Below are the code and all the weights of a small trained network. Each question names an input and a target symbol and asks about switching units off, where a switched-off unit gives its printed mean instead of its output.

import numpy as np


def w(rows, s, z=0):
    codes = np.array(rows[::2]) - 128.0
    scale = np.full(codes.shape[1], s)
    scale[-1] = z or s
    return codes * scale


def norm(h):
    return h / np.sqrt((h * h).mean(-1, keepdims=True) + 1e-5)


def f(y):
    return y / 2 * (1 + np.tanh(0.7978845608 * (y + 0.044715 * y**3)))


def softmax(a):
    e = np.exp(a - a.max(-1, keepdims=True))
    return e / e.sum(-1, keepdims=True)


def log_softmax(a):
    a = a - a.max(-1, keepdims=True)
    return a - np.log(np.exp(a).sum(-1, keepdims=True))


def net(x, mask):
    ids = ['ΔΛΞΠβεζηθμστφψ'.index(c) for c in x.split()]
    T = len(ids)
    res = E[ids] + P[:T]
    u = 0
    for l in range(2):
        r = norm(res)
        for j in range(3):
            rows = slice(3 * j, 3 * j + 3)
            q, k, v = (r @ M[l][rows].T for M in (Q, K, V))
            z = softmax(np.where(np.tri(T) > 0, q @ k.T / 3**0.5, -1e9)) @ v
            o = O[l][rows]
            res = res + np.where(mask[u + j], z, o[:, -1]) @ o[:, :-1]
        u += 3
        y = f(norm(res) @ A[l][:, :-1].T + A[l][:, -1])
        res = res + np.where(mask[u : u + 12], y, B[l][:, -1]) @ B[l][:, :-1]
        u += 12
    return log_softmax(norm(res)[-1] @ U[:, :-1].T + U[:, -1])


Q, K, V, O, A, B = {}, {}, {}, {}, {}, {}
E = w([
[92,105,118],'Δ',
[255,156,184],'Λ',
[144,135,138],'Ξ',
[27,207,196],'Π',
[96,131,123],'β',
[145,120,166],'ε',
[109,111,151],'ζ',
[111,113,147],'η',
[126,89,125],'θ',
[117,113,118],'μ',
[132,143,120],'σ',
[146,82,50],'τ',
[108,99,147],'φ',
[115,135,131],'ψ',
],0.0083)
P = w([
[135,144,105],'0',
[75,5,248],'1',
[64,57,234],'2',
[57,102,224],'3',
[140,160,143],'4',
[133,147,156],'5',
],0.0028)
Q[0] = w([
[168,90,12],'L0H1',
[96,78,120],'L0H1',
[252,172,125],'L0H1',
[94,129,207],'L0H2',
[120,131,125],'L0H2',
[108,134,148],'L0H2',
[123,143,164],'L0H3',
[114,156,169],'L0H3',
[122,179,131],'L0H3',
],0.012)
K[0] = w([
[107,92,10],'L0H1',
[131,64,125],'L0H1',
[203,235,58],'L0H1',
[116,140,29],'L0H2',
[120,117,129],'L0H2',
[117,120,86],'L0H2',
[98,111,127],'L0H3',
[79,114,123],'L0H3',
[82,130,170],'L0H3',
],0.011)
V[0] = w([
[120,140,68],'L0H1',
[126,230,193],'L0H1',
[124,169,132],'L0H1',
[103,144,179],'L0H2',
[104,178,70],'L0H2',
[108,139,175],'L0H2',
[129,124,143],'L0H3',
[111,101,254],'L0H3',
[126,129,126],'L0H3',
],0.0045)
O[0] = w([
[171,136,130,54],'L0H1',
[96,111,254,137],'L0H1',
[132,125,169,107],'L0H1',
[164,99,147,150],'L0H2',
[101,225,153,93],'L0H2',
[160,100,145,148],'L0H2',
[129,110,132,142],'L0H3',
[143,2,173,255],'L0H3',
[127,138,127,127],'L0H3',
],0.0046,0.0027)
A[0] = w([
[124,126,132,121],'L0N1',
[223,69,101,114],'L0N2',
[136,135,131,95],'L0N3',
[180,94,125,89],'L0N4',
[200,81,129,56],'L0N5',
[122,165,105,92],'L0N6',
[250,212,179,7],'L0N7',
[144,114,112,133],'L0N8',
[137,141,181,59],'L0N9',
[3,127,134,127],'L0N10',
[126,162,108,93],'L0N11',
[125,155,117,94],'L0N12',
],0.0065,0.0012)
B[0] = w([
[129,129,127,134],'L0N1',
[176,159,229,211],'L0N2',
[127,130,115,111],'L0N3',
[137,157,161,162],'L0N4',
[138,172,175,185],'L0N5',
[82,110,122,77],'L0N6',
[206,224,119,161],'L0N7',
[144,128,157,130],'L0N8',
[142,97,84,167],'L0N9',
[159,97,255,253],'L0N10',
[86,109,117,79],'L0N11',
[100,117,115,86],'L0N12',
],0.0089,0.0018)
Q[1] = w([
[103,22,112],'L1H1',
[125,136,176],'L1H1',
[203,122,89],'L1H1',
[117,3,82],'L1H2',
[92,139,135],'L1H2',
[236,158,89],'L1H2',
[15,182,205],'L1H3',
[184,150,165],'L1H3',
[144,201,252],'L1H3',
],0.015)
K[1] = w([
[174,160,46],'L1H1',
[107,114,139],'L1H1',
[187,49,142],'L1H1',
[115,187,4],'L1H2',
[87,143,134],'L1H2',
[212,54,113],'L1H2',
[45,121,246],'L1H3',
[194,150,134],'L1H3',
[188,170,221],'L1H3',
],0.015)
V[1] = w([
[75,146,140],'L1H1',
[103,137,134],'L1H1',
[139,123,126],'L1H1',
[184,1,11],'L1H2',
[124,223,80],'L1H2',
[15,127,145],'L1H2',
[129,188,161],'L1H3',
[70,209,104],'L1H3',
[122,208,168],'L1H3',
],0.0082)
O[1] = w([
[77,111,147,115],'L1H1',
[106,122,136,122],'L1H1',
[141,130,123,131],'L1H1',
[158,255,25,69],'L1H2',
[147,157,220,89],'L1H2',
[31,125,167,100],'L1H2',
[111,96,128,159],'L1H3',
[139,69,217,3],'L1H3',
[105,72,140,157],'L1H3',
],0.0088,0.0041)
A[1] = w([
[124,146,138,77],'L1N1',
[142,143,133,99],'L1N2',
[82,150,134,126],'L1N3',
[71,128,108,253],'L1N4',
[169,200,250,70],'L1N5',
[85,124,46,197],'L1N6',
[105,142,136,81],'L1N7',
[52,207,201,133],'L1N8',
[117,90,124,130],'L1N9',
[109,114,138,171],'L1N10',
[122,127,126,113],'L1N11',
[153,148,123,120],'L1N12',
],0.012,0.0023)
B[1] = w([
[111,145,126,114],'L1N1',
[121,147,146,124],'L1N2',
[120,137,79,135],'L1N3',
[166,103,79,177],'L1N4',
[165,228,139,254],'L1N5',
[166,24,76,199],'L1N6',
[107,137,102,115],'L1N7',
[8,149,80,216],'L1N8',
[158,95,103,164],'L1N9',
[163,127,98,156],'L1N10',
[121,122,118,123],'L1N11',
[123,148,169,137],'L1N12',
],0.017,0.004)
U = w([
[56,133,45,93],'Δ',
[213,62,223,22],'Λ',
[230,190,199,178],'Ξ',
[113,90,161,84],'Π',
[20,84,152,170],'β',
[159,105,116,79],'ε',
[158,88,87,133],'ζ',
[154,104,102,88],'η',
[201,207,10,64],'θ',
[67,186,97,203],'μ',
[88,151,206,252],'σ',
[102,198,105,200],'τ',
[150,104,98,79],'φ',
[114,92,207,112],'ψ',
],0.012,0.0029)

Each question gives the input, a string of symbols that net reads in full, and the target symbol t.
The units are the heads (3 rows each of Q, K, V and O) and the neurons (one row each of A and B). Each row of codes is followed by its name. A weight is (code - 128) times the scale printed after its matrix; where a second scale follows, it is the last column's (O, A, B and U).
mask holds one flag per unit, layer by layer, with each layer's heads first. A switched-off unit (its flag False) gives its mean, the last column of its rows in O or B, instead of its output. The means were averaged over made-up inputs and are rounded, as every weight is.
A unit's drop is (log p(t) with every unit on - log p(t) with that unit switched off) / (log p(t) with every unit on - log p(t) with every unit switched off).
The circuit of an input: a set's keep is (log p(t) with only the set's units on - log p(t) with every unit switched off) / (log p(t) with every unit on - log p(t) with every unit switched off). Starting from the 12 units with the biggest drops (on a tie, the unit counted first), units are removed one at a time, each time the one whose removal leaves the highest keep (on an exact tie, the one counted first), for as long as the keep stays at least 0.8.
units of the circuit, in order: the units of the circuit, biggest drop first
unit that matters most: the unit with the biggest drop
k most important neurons: the k neurons with the biggest drops, biggest first
k most important neurons of layer l: the k neurons of layer l with the biggest drops, biggest first
drop of u: that unit's drop, to one decimal
input Λ Δ ψ Ξ θ Δ, target Λ: units of the circuit, in order => (L1N8)
input σ Π Λ Ξ, target σ: units of the circuit, in order => (L1H2 L1N6)
input σ Λ Λ μ, target σ: units of the circuit, in order => (L1H2 L0H3 L1N6)
input θ φ θ, target θ: units of the circuit, in order => (L1H2 L0H1)
input θ Δ μ, target θ: units of the circuit, in order => (L1H2 L0H1)
input θ τ Ξ, target θ: 2 most important neurons => (L0N10 L0N7)
input Δ Δ ζ, target Δ: 2 most important neurons => (L1N8 L0N7)
input Λ Λ Π η, target Λ: 3 most important neurons => (L1N8 L0N10 L0N7)
input Λ Λ β μ, target Λ: 2 most important neurons => (L0N7 L1N8)
input Ξ σ Δ σ Δ, target Ξ: 2 most important neurons => (L0N7 L1N8)
input θ μ ζ, target θ: 2 most important neurons => (L0N10 L0N7)
input Λ τ ζ, target Λ: 3 most important neurons => (L0N2 L0N7 L1N5)
input Ξ β Π θ η η, target Ξ: 2 most important neurons => (L0N10 L0N2)
input θ τ τ ε, target θ: units of the circuit, in order => (L1H2)
input Λ Λ ε τ η, target Λ: 2 most important neurons => (L0N7 L1N8)
input ζ Λ Λ η θ Π, target β: drop of L1H2 => 0.5
input σ Δ ζ φ, target σ: drop of L1H2 => 1.0
input Λ ζ Ξ θ, target Λ: drop of L0N7 => 0.3
input σ μ ζ Π ζ, target σ: drop of L0N2 => 0.1
input β φ β μ, target β: unit that matters most => L0H3
input θ τ ψ, target θ: 3 most important neurons of layer 0 => (L0N10 L0N7 L0N5)
